Below are the code and all the weights of a small trained network. Each question names an input and a class and asks about switching units off, where a switched-off unit gives its printed mean instead of its output.

import numpy as np


def w(rows, s, z=0):
    codes = np.array(rows[::2]) - 128.0
    scale = np.full(codes.shape[1], s)
    scale[-1] = z or s
    return codes * scale


def f(y):
    return np.maximum(y, 0)


def log_softmax(a):
    a = a - a.max(-1, keepdims=True)
    return a - np.log(np.exp(a).sum(-1, keepdims=True))


def net(x, mask):
    res = np.array(x, float).reshape(1, 4) / 4 @ E
    y = f(res @ A[0][:, :-1].T + A[0][:, -1])
    res = res + np.where(mask, y, B[0][:, -1]) @ B[0][:, :-1]
    return log_softmax(res[-1] @ U[:, :-1].T + U[:, -1])


A, B = {}, {}
E = w([
[2,116,180,116],'x0',
[88,165,51,229],'x1',
[195,227,164,216],'x2',
[88,213,94,95],'x3',
],0.0059)
A[0] = w([
[121,163,129,107,99],'neuron 1',
[131,124,41,138,41],'neuron 2',
[89,203,162,121,151],'neuron 3',
[132,139,59,129,130],'neuron 4',
[172,129,137,161,196],'neuron 5',
[44,68,118,25,145],'neuron 6',
[91,63,131,128,228],'neuron 7',
[130,122,97,134,80],'neuron 8',
[169,132,105,93,171],'neuron 9',
[254,118,130,56,158],'neuron 10',
[142,84,171,208,2],'neuron 11',
[69,147,128,162,46],'neuron 12',
],0.02,0.0021)
B[0] = w([
[105,135,156,142,148],'neuron 1',
[108,157,79,122,172],'neuron 2',
[112,162,156,66,184],'neuron 3',
[117,155,84,112,170],'neuron 4',
[151,139,84,129,181],'neuron 5',
[106,3,97,165,255],'neuron 6',
[95,100,158,183,189],'neuron 7',
[119,133,111,125,143],'neuron 8',
[151,112,121,155,164],'neuron 9',
[226,134,170,136,221],'neuron 10',
[168,116,156,172,169],'neuron 11',
[133,190,167,139,170],'neuron 12',
],0.045,0.012)
U = w([
[81,10,162,134,199],'0',
[74,194,149,50,138],'1',
[119,105,104,101,3],'2',
[98,155,2,166,129],'3',
[114,137,173,187,75],'4',
[232,171,140,145,179],'5',
],0.0071,0.0033)

Each question gives the input, the list of numbers given to net, and the class t.
The units are the neurons (one row each of A and B). Each row of codes is followed by its name. A weight is (code - 128) times the scale printed after its matrix; where a second scale follows, it is the last column's (A, B and U).
mask holds one flag per neuron, in row order. A switched-off neuron (its flag False) gives its mean, the last column of its row in B, instead of its output. The means were averaged over made-up inputs and are rounded, as every weight is.
A unit's drop is (log p(t) with every unit on - log p(t) with that unit switched off) / (log p(t) with every unit on - log p(t) with every unit switched off).
The circuit of an input: a set's keep is (log p(t) with only the set's units on - log p(t) with every unit switched off) / (log p(t) with every unit on - log p(t) with every unit switched off). Starting from all 12 units, units are removed one at a time, each time the one whose removal leaves the highest keep (on an exact tie, the one counted first), for as long as the keep stays at least 0.8.
units of the circuit, in order: the units of the circuit, biggest drop first
most important unit: the unit with the biggest drop
top k neurons: the k neurons with the biggest drops, biggest first
drop of u: that unit's drop, to one decimal
input [-3,8,2,6], class 1: most important unit => neuron 6
input [-2,4,-5,1], class 3: units of the circuit, in order => neuron 2; neuron 4
input [-8,4,-2,6], class 3: top 2 neurons => neuron 2; neuron 4
input [-1,6,6,-3], class 5: top 2 neurons => neuron 6; neuron 11
input [1,1,2,1], class 1: top 2 neurons => neuron 6; neuron 10
input [2,0,5,-2], class 5: top 3 neurons => neuron 6; neuron 7; neuron 11
input [1,-5,8,5], class 1: units of the circuit, in order => neuron 3; neuron 6
input [-6,7,6,-3], class 3: top 4 neurons => neuron 10; neuron 2; neuron 4; neuron 5
input [1,1,4,2], class 1: top 2 neurons => neuron 6; neuron 10
input [6,8,1,-7], class 4: drop of neuron 6 => 0.3
input [-2,5,7,3], class 1: drop of neuron 10 => 0.3
input [4,8,2,-5], class 5: drop of neuron 11 => 0.2
input [2,3,3,-5], class 5: drop of neuron 7 => 0.1
input [8,5,1,7], class 1: most important unit => neuron 3
